Here is a tiny trained network, its code and every weight. The questions are about switching its units off for an input and a class, where a switched-off unit gives its printed mean instead of its output.

import numpy as np


def w(rows, s, z=0):
    codes = np.array(rows[::2]) - 128.0
    scale = np.full(codes.shape[1], s)
    scale[-1] = z or s
    return codes * scale


def norm(h):
    return h / np.sqrt((h * h).mean(-1, keepdims=True) + 1e-5)


def f(y):
    return y / 2 * (1 + np.tanh(0.7978845608 * (y + 0.044715 * y**3)))


def log_softmax(a):
    a = a - a.max(-1, keepdims=True)
    return a - np.log(np.exp(a).sum(-1, keepdims=True))


def net(x, mask):
    res = np.array(x, float).reshape(1, 5) / 4 @ E
    u = 0
    for l in range(2):
        y = f(norm(res) @ A[l][:, :-1].T + A[l][:, -1])
        res = res + np.where(mask[u : u + 16], y, B[l][:, -1]) @ B[l][:, :-1]
        u += 16
    return log_softmax(norm(res)[-1] @ U[:, :-1].T + U[:, -1])


A, B = {}, {}
E = w([
[171,58,94,142,125,200,153,184],'x0',
[97,109,78,119,222,105,124,152],'x1',
[116,145,172,110,182,159,203,97],'x2',
[101,28,133,128,137,166,64,11],'x3',
[102,84,255,168,153,105,93,197],'x4',
],0.0052)
A[0] = w([
[103,119,164,112,167,150,222,99,66],'0.n0',
[114,74,94,96,17,42,76,173,88],'0.n1',
[47,108,63,70,187,111,88,179,91],'0.n2',
[119,119,67,143,73,78,41,162,114],'0.n3',
[108,159,174,148,178,146,210,79,73],'0.n4',
[126,160,165,123,180,171,186,96,20],'0.n5',
[142,114,92,149,97,96,49,163,2],'0.n6',
[56,169,130,132,128,101,74,33,68],'0.n7',
[158,130,69,63,110,118,162,67,83],'0.n8',
[72,138,92,69,228,135,97,150,18],'0.n9',
[188,115,81,117,133,206,153,145,141],'0.n10',
[159,43,109,163,102,214,185,174,34],'0.n11',
[122,122,190,91,160,173,235,96,64],'0.n12',
[101,213,153,83,121,27,149,138,139],'0.n13',
[92,71,185,147,134,143,121,158,82],'0.n14',
[133,164,186,142,1,180,145,94,14],'0.n15',
],0.0066,0.0028)
B[0] = w([
[173,164,97,130,145,156,48,112,166],'0.n0',
[177,187,126,138,210,167,107,106,199],'0.n1',
[227,140,155,198,54,95,139,83,189],'0.n2',
[159,219,140,130,228,212,74,82,202],'0.n3',
[184,180,119,142,161,140,19,131,175],'0.n4',
[138,181,133,143,153,145,76,109,145],'0.n5',
[158,184,160,112,191,156,115,96,141],'0.n6',
[109,109,107,64,74,102,102,183,202],'0.n7',
[58,162,107,192,100,156,129,138,201],'0.n8',
[216,116,123,195,95,53,150,68,162],'0.n9',
[70,134,93,123,75,96,88,169,205],'0.n10',
[116,88,63,82,164,8,4,164,204],'0.n11',
[189,188,94,156,171,167,31,130,191],'0.n12',
[117,85,116,68,93,131,126,162,254],'0.n13',
[89,165,107,162,53,147,121,140,175],'0.n14',
[240,90,88,224,137,3,154,61,200],'0.n15',
],0.0065,0.0034)
A[1] = w([
[152,160,166,83,82,92,118,63,114],'1.n0',
[39,160,49,154,192,141,209,90,77],'1.n1',
[110,96,116,190,111,123,46,60,164],'1.n2',
[144,93,184,164,163,103,92,151,99],'1.n3',
[195,104,151,197,119,83,171,86,6],'1.n4',
[144,89,89,187,253,26,201,92,23],'1.n5',
[73,48,135,113,142,182,115,63,96],'1.n6',
[83,84,149,118,130,150,101,56,59],'1.n7',
[96,189,66,126,107,65,68,127,236],'1.n8',
[79,191,178,39,142,39,138,58,23],'1.n9',
[116,200,159,110,98,173,137,84,90],'1.n10',
[60,94,210,169,147,153,119,179,24],'1.n11',
[88,122,209,188,182,90,124,167,78],'1.n12',
[131,130,143,183,171,73,126,128,79],'1.n13',
[141,174,124,131,113,153,174,216,177],'1.n14',
[165,175,198,151,130,153,105,119,38],'1.n15',
],0.0068,0.0026)
B[1] = w([
[147,87,72,178,154,132,140,196,159],'1.n0',
[120,135,131,160,33,175,118,115,133],'1.n1',
[139,179,182,114,146,105,205,177,221],'1.n2',
[87,155,23,126,69,167,154,103,158],'1.n3',
[182,109,129,196,71,98,170,154,143],'1.n4',
[244,137,188,213,48,76,120,132,135],'1.n5',
[184,214,171,38,169,69,202,161,145],'1.n6',
[171,172,114,80,161,115,201,195,139],'1.n7',
[90,79,220,171,114,169,142,120,255],'1.n8',
[164,44,2,157,149,120,64,193,141],'1.n9',
[113,74,96,145,152,146,100,169,136],'1.n10',
[74,156,25,135,64,199,158,52,139],'1.n11',
[134,138,31,151,76,174,136,72,148],'1.n12',
[156,148,125,137,60,131,127,68,139],'1.n13',
[140,91,195,54,198,96,172,36,171],'1.n14',
[102,116,74,126,177,165,142,102,145],'1.n15',
],0.0065,0.0067)
U = w([
[193,235,108,155,213,215,40,102,138],'0',
[236,105,108,233,62,59,183,83,163],'1',
[2,154,60,143,22,231,187,89,155],'2',
[126,136,187,11,185,82,244,161,158],'3',
[86,28,64,116,135,75,27,203,143],'4',
[96,111,202,175,132,146,114,122,192],'5',
[102,49,166,126,144,141,128,45,1],'6',
[94,57,156,138,155,138,140,53,9],'7',
],0.013,0.007)

Each question gives the input, the list of numbers given to net, and the class t.
The units are the neurons (one row each of A and B). Each row of codes is followed by its name. A weight is (code - 128) times the scale printed after its matrix; where a second scale follows, it is the last column's (A, B and U).
mask holds one flag per neuron, layer by layer. A switched-off neuron (its flag False) gives its mean, the last column of its row in B, instead of its output. The means were averaged over made-up inputs and are rounded, as every weight is.
A unit's drop is (log p(t) with every unit on - log p(t) with that unit switched off) / (log p(t) with every unit on - log p(t) with every unit switched off).
The circuit of an input: a set's keep is (log p(t) with only the set's units on - log p(t) with every unit switched off) / (log p(t) with every unit on - log p(t) with every unit switched off). Starting from the 12 units with the biggest drops (on a tie, the unit counted first), units are removed one at a time, each time the one whose removal leaves the highest keep (on an exact tie, the one counted first), for as long as the keep stays at least 0.8.
circuit, biggest first: the units of the circuit, biggest drop first
most important unit: the unit with the biggest drop
k most important neurons: the k neurons with the biggest drops, biggest first
top k neurons in layer l: the k neurons of layer l with the biggest drops, biggest first
input [7,8,5,2,8], class 1: circuit, biggest first => 0.n9, 1.n5
input [5,-1,-6,7,6], class 3: circuit, biggest first => 1.n6, 1.n2, 0.n12, 1.n7
input [0,4,-2,-7,-5], class 3: most important unit => 1.n14
input [-8,3,-4,3,-8], class 2: top 2 neurons in layer 0 => 0.n8, 0.n11
input [-8,-5,0,5,5], class 4: 2 most important neurons => 1.n9, 0.n7
input [8,-2,-8,-1,-3], class 0: top 2 neurons in layer 0 => 0.n3, 0.n1
input [8,0,7,-5,-2], class 4: 4 most important neurons => 0.n11, 0.n10, 0.n3, 0.n1
input [8,-3,0,7,6], class 4: 3 most important neurons => 0.n11, 1.n14, 0.n3
input [3,8,5,8,6], class 1: 4 most important neurons => 0.n9, 1.n5, 0.n13, 0.n2
input [1,3,-4,-7,-6], class 3: top 4 neurons in layer 1 => 1.n14, 1.n3, 1.n12, 1.n11
input [-1,6,-2,-8,-8], class 2: 2 most important neurons => 1.n1, 0.n15
input [-3,-4,-3,6,6], class 2: circuit, biggest first => 1.n11, 1.n3, 0.n11, 0.n9
input [-2,8,6,8,6], class 1: 4 most important neurons => 0.n9, 0.n13, 1.n5, 0.n2
input [6,-1,7,-3,8], class 2: top 3 neurons in layer 0 => 0.n3, 0.n1, 0.n14
input [0,-4,-4,1,-2], class 0: 3 most important neurons => 0.n3, 0.n1, 0.n6
input [-6,0,6,1,-7], class 2: 4 most important neurons => 0.n8, 0.n3, 1.n8, 0.n11
input [7,-6,3,1,4], class 4: circuit, biggest first => 0.n11
input [-8,-1,0,4,7], class 4: 2 most important neurons => 1.n9, 0.n7
input [5,3,-6,-8,5], class 3: 3 most important neurons => 1.n14, 0.n12, 0.n4
input [-8,4,0,-5,6], class 4: top 2 neurons in layer 0 => 0.n13, 0.n8
input [-5,8,1,1,-6], class 1: circuit, biggest first => 0.n9
input [6,-5,3,-1,-4], class 4: 2 most important neurons => 0.n11, 0.n10
input [7,-2,8,-7,-1], class 0: 2 most important neurons => 0.n12, 0.n0
input [-8,-2,-7,0,8], class 2: top 3 neurons in layer 1 => 1.n11, 1.n12, 1.n3
input [5,5,3,-4,1], class 1: top 3 neurons in layer 0 => 0.n9, 0.n13, 0.n2
input [2,4,7,8,0], class 3: top 2 neurons in layer 0 => 0.n3, 0.n1
input [8,-6,1,-8,-2], class 3: circuit, biggest first => 1.n14
input [-7,8,-1,-6,5], class 1: 2 most important neurons => 0.n9, 0.n2
input [7,-6,5,0,-4], class 4: 2 most important neurons => 0.n11, 0.n10
